Below are the code and all the weights of a small trained network. Each question names an input and a class and asks about switching units off, where a switched-off unit gives its printed mean instead of its output.

import numpy as np


def w(rows, s, z=0):
    codes = np.array(rows[::2]) - 128.0
    scale = np.full(codes.shape[1], s)
    scale[-1] = z or s
    return codes * scale


def norm(h):
    return h / np.sqrt((h * h).mean(-1, keepdims=True) + 1e-5)


def f(y):
    return y / 2 * (1 + np.tanh(0.7978845608 * (y + 0.044715 * y**3)))


def log_softmax(a):
    a = a - a.max(-1, keepdims=True)
    return a - np.log(np.exp(a).sum(-1, keepdims=True))


def net(x, mask):
    res = np.array(x, float).reshape(1, 3) / 4 @ E
    u = 0
    for l in range(4):
        y = f(norm(res) @ A[l][:, :-1].T + A[l][:, -1])
        res = res + np.where(mask[u : u + 7], y, B[l][:, -1]) @ B[l][:, :-1]
        u += 7
    return log_softmax(norm(res)[-1] @ U[:, :-1].T + U[:, -1])


A, B = {}, {}
E = w([
[97,101,70,127,103,254,112,36,67],'x0',
[201,67,179,80,247,102,130,105,85],'x1',
[119,22,107,218,123,125,102,180,83],'x2',
],0.0068)
A[0] = w([
[175,127,77,130,215,175,128,62,52,1],'L0N1',
[110,7,76,118,106,87,10,191,131,211],'L0N2',
[125,172,192,160,199,126,117,136,127,95],'L0N3',
[95,134,134,84,107,108,137,255,130,45],'L0N4',
[194,208,128,135,92,146,131,124,137,98],'L0N5',
[175,73,148,50,121,120,87,146,125,78],'L0N6',
[124,69,120,63,102,147,108,117,193,173],'L0N7',
],0.0071,0.0019)
B[0] = w([
[74,183,156,38,62,140,103,204,129,253],'L0N1',
[117,163,89,207,108,132,138,179,33,254],'L0N2',
[184,192,131,166,12,120,49,114,128,166],'L0N3',
[123,198,116,111,143,156,191,128,51,182],'L0N4',
[219,155,163,171,124,121,207,191,78,165],'L0N5',
[194,99,164,85,216,2,108,123,77,168],'L0N6',
[140,58,124,128,157,133,207,105,159,146],'L0N7',
],0.0068,0.0044)
A[1] = w([
[101,181,136,227,157,115,179,200,211,6],'L1N1',
[112,187,156,187,62,132,166,126,175,202],'L1N2',
[141,159,95,93,153,196,122,42,162,46],'L1N3',
[84,135,97,149,165,102,127,169,138,47],'L1N4',
[117,120,120,151,17,134,61,68,61,172],'L1N5',
[107,55,201,77,196,158,128,58,1,74],'L1N6',
[163,139,225,152,186,115,132,95,150,102],'L1N7',
],0.0078,0.0013)
B[1] = w([
[60,141,197,49,49,139,128,163,83,223],'L1N1',
[91,101,135,92,223,147,169,96,104,251],'L1N2',
[124,111,118,107,162,105,170,187,177,181],'L1N3',
[168,173,59,112,130,154,53,253,8,138],'L1N4',
[125,117,169,80,146,111,74,78,89,233],'L1N5',
[65,202,129,131,71,107,202,203,63,254],'L1N6',
[158,54,72,92,50,81,49,21,134,185],'L1N7',
],0.0071,0.0046)
A[2] = w([
[152,162,177,31,74,151,166,88,117,26],'L2N1',
[74,98,82,133,208,254,161,103,233,5],'L2N2',
[213,151,148,148,244,43,42,182,119,33],'L2N3',
[126,133,65,116,184,137,149,164,208,79],'L2N4',
[80,89,17,245,92,134,53,82,131,71],'L2N5',
[158,107,131,73,107,167,40,80,121,214],'L2N6',
[124,136,126,151,12,126,140,221,188,120],'L2N7',
],0.0075,0.0019)
B[2] = w([
[147,193,179,237,175,149,206,180,177,255],'L2N1',
[141,100,3,140,185,118,100,90,82,167],'L2N2',
[171,54,97,161,24,61,127,121,123,194],'L2N3',
[99,57,155,190,198,161,185,192,43,119],'L2N4',
[64,182,196,72,112,66,134,32,149,168],'L2N5',
[131,179,165,178,130,64,216,4,96,166],'L2N6',
[76,117,146,83,162,221,140,97,66,150],'L2N7',
],0.0069,0.0062)
A[3] = w([
[111,157,126,193,125,3,88,90,125,206],'L3N1',
[1,135,134,98,141,49,135,105,97,3],'L3N2',
[101,135,104,39,180,171,172,130,183,161],'L3N3',
[182,217,156,125,105,108,157,129,197,131],'L3N4',
[63,132,55,173,158,131,183,37,117,13],'L3N5',
[166,138,166,73,142,116,105,75,157,125],'L3N6',
[83,127,6,75,179,174,205,104,161,140],'L3N7',
],0.0074,0.0017)
B[3] = w([
[160,82,95,132,144,141,108,115,170,252],'L3N1',
[140,139,138,97,138,152,89,70,160,247],'L3N2',
[217,134,134,83,151,161,152,133,179,218],'L3N3',
[139,147,146,80,150,143,108,125,163,246],'L3N4',
[107,35,125,249,163,162,101,126,154,200],'L3N5',
[169,141,191,123,81,112,89,104,188,144],'L3N6',
[153,90,103,162,156,130,133,190,194,219],'L3N7',
],0.013,0.0041)
U = w([
[144,190,184,68,141,142,184,142,149,251],'0',
[52,176,126,97,101,158,108,138,1,100],'1',
[202,116,162,95,99,67,93,32,166,21],'2',
[157,82,61,154,76,50,119,152,77,144],'3',
[149,78,69,175,176,169,141,100,168,188],'4',
[96,75,122,171,114,159,69,11,116,51],'5',
],0.0098,0.0019)

Each question gives the input, the list of numbers given to net, and the class t.
The units are the neurons (one row each of A and B). Each row of codes is followed by its name. A weight is (code - 128) times the scale printed after its matrix; where a second scale follows, it is the last column's (A, B and U).
mask holds one flag per neuron, layer by layer. A switched-off neuron (its flag False) gives its mean, the last column of its row in B, instead of its output. The means were averaged over made-up inputs and are rounded, as every weight is.
A unit's drop is (log p(t) with every unit on - log p(t) with that unit switched off) / (log p(t) with every unit on - log p(t) with every unit switched off).
The circuit of an input: a set's keep is (log p(t) with only the set's units on - log p(t) with every unit switched off) / (log p(t) with every unit on - log p(t) with every unit switched off). Starting from the 12 units with the biggest drops (on a tie, the unit counted first), units are removed one at a time, each time the one whose removal leaves the highest keep (on an exact tie, the one counted first), for as long as the keep stays at least 0.8.
units of the circuit, in order: the units of the circuit, biggest drop first
k most important neurons: the k neurons with the biggest drops, biggest first
top k neurons in layer l: the k neurons of layer l with the biggest drops, biggest first
drop when u is switched off: that unit's drop, to one decimal
input [-2,1,-8], class 2: units of the circuit, in order => [L1N7; L0N1]
input [1,0,8], class 5: units of the circuit, in order => [L2N5; L0N5]
input [3,0,7], class 5: units of the circuit, in order => [L2N5]
input [8,-6,-2], class 4: units of the circuit, in order => [L1N3; L3N7; L0N2]
input [6,-7,-1], class 4: units of the circuit, in order => [L3N7; L0N2; L1N2]
input [8,0,0], class 4: units of the circuit, in order => [L1N3; L3N7]
input [5,-8,0], class 4: top 3 neurons in layer 1 => [L1N2; L1N7; L1N3]
input [0,-3,5], class 1: 2 most important neurons => [L0N2; L1N4]
input [4,0,-3], class 4: top 2 neurons in layer 1 => [L1N1; L1N6]
input [-2,1,-4], class 2: top 2 neurons in layer 1 => [L1N7; L1N6]
input [2,-8,7], class 5: 4 most important neurons => [L2N5; L1N6; L0N1; L3N2]
input [8,2,-4], class 0: top 2 neurons in layer 1 => [L1N6; L1N2]
input [-5,-8,1], class 1: 2 most important neurons => [L1N1; L1N4]
input [-7,4,0], class 2: units of the circuit, in order => [L1N7]
input [1,-8,5], class 5: top 2 neurons in layer 3 => [L3N2; L3N5]
input [1,-4,7], class 5: drop when L1N3 is switched off => 0.0
input [7,3,-3], class 0: drop when L1N6 is switched off => 0.1
input [-1,5,6], class 3: drop when L2N3 is switched off => 0.2
input [-7,2,-7], class 2: drop when L0N1 is switched off => 0.2
input [2,8,1], class 1: units of the circuit, in order => [L1N6]
input [-6,5,2], class 3: top 2 neurons in layer 2 => [L2N3; L2N5]
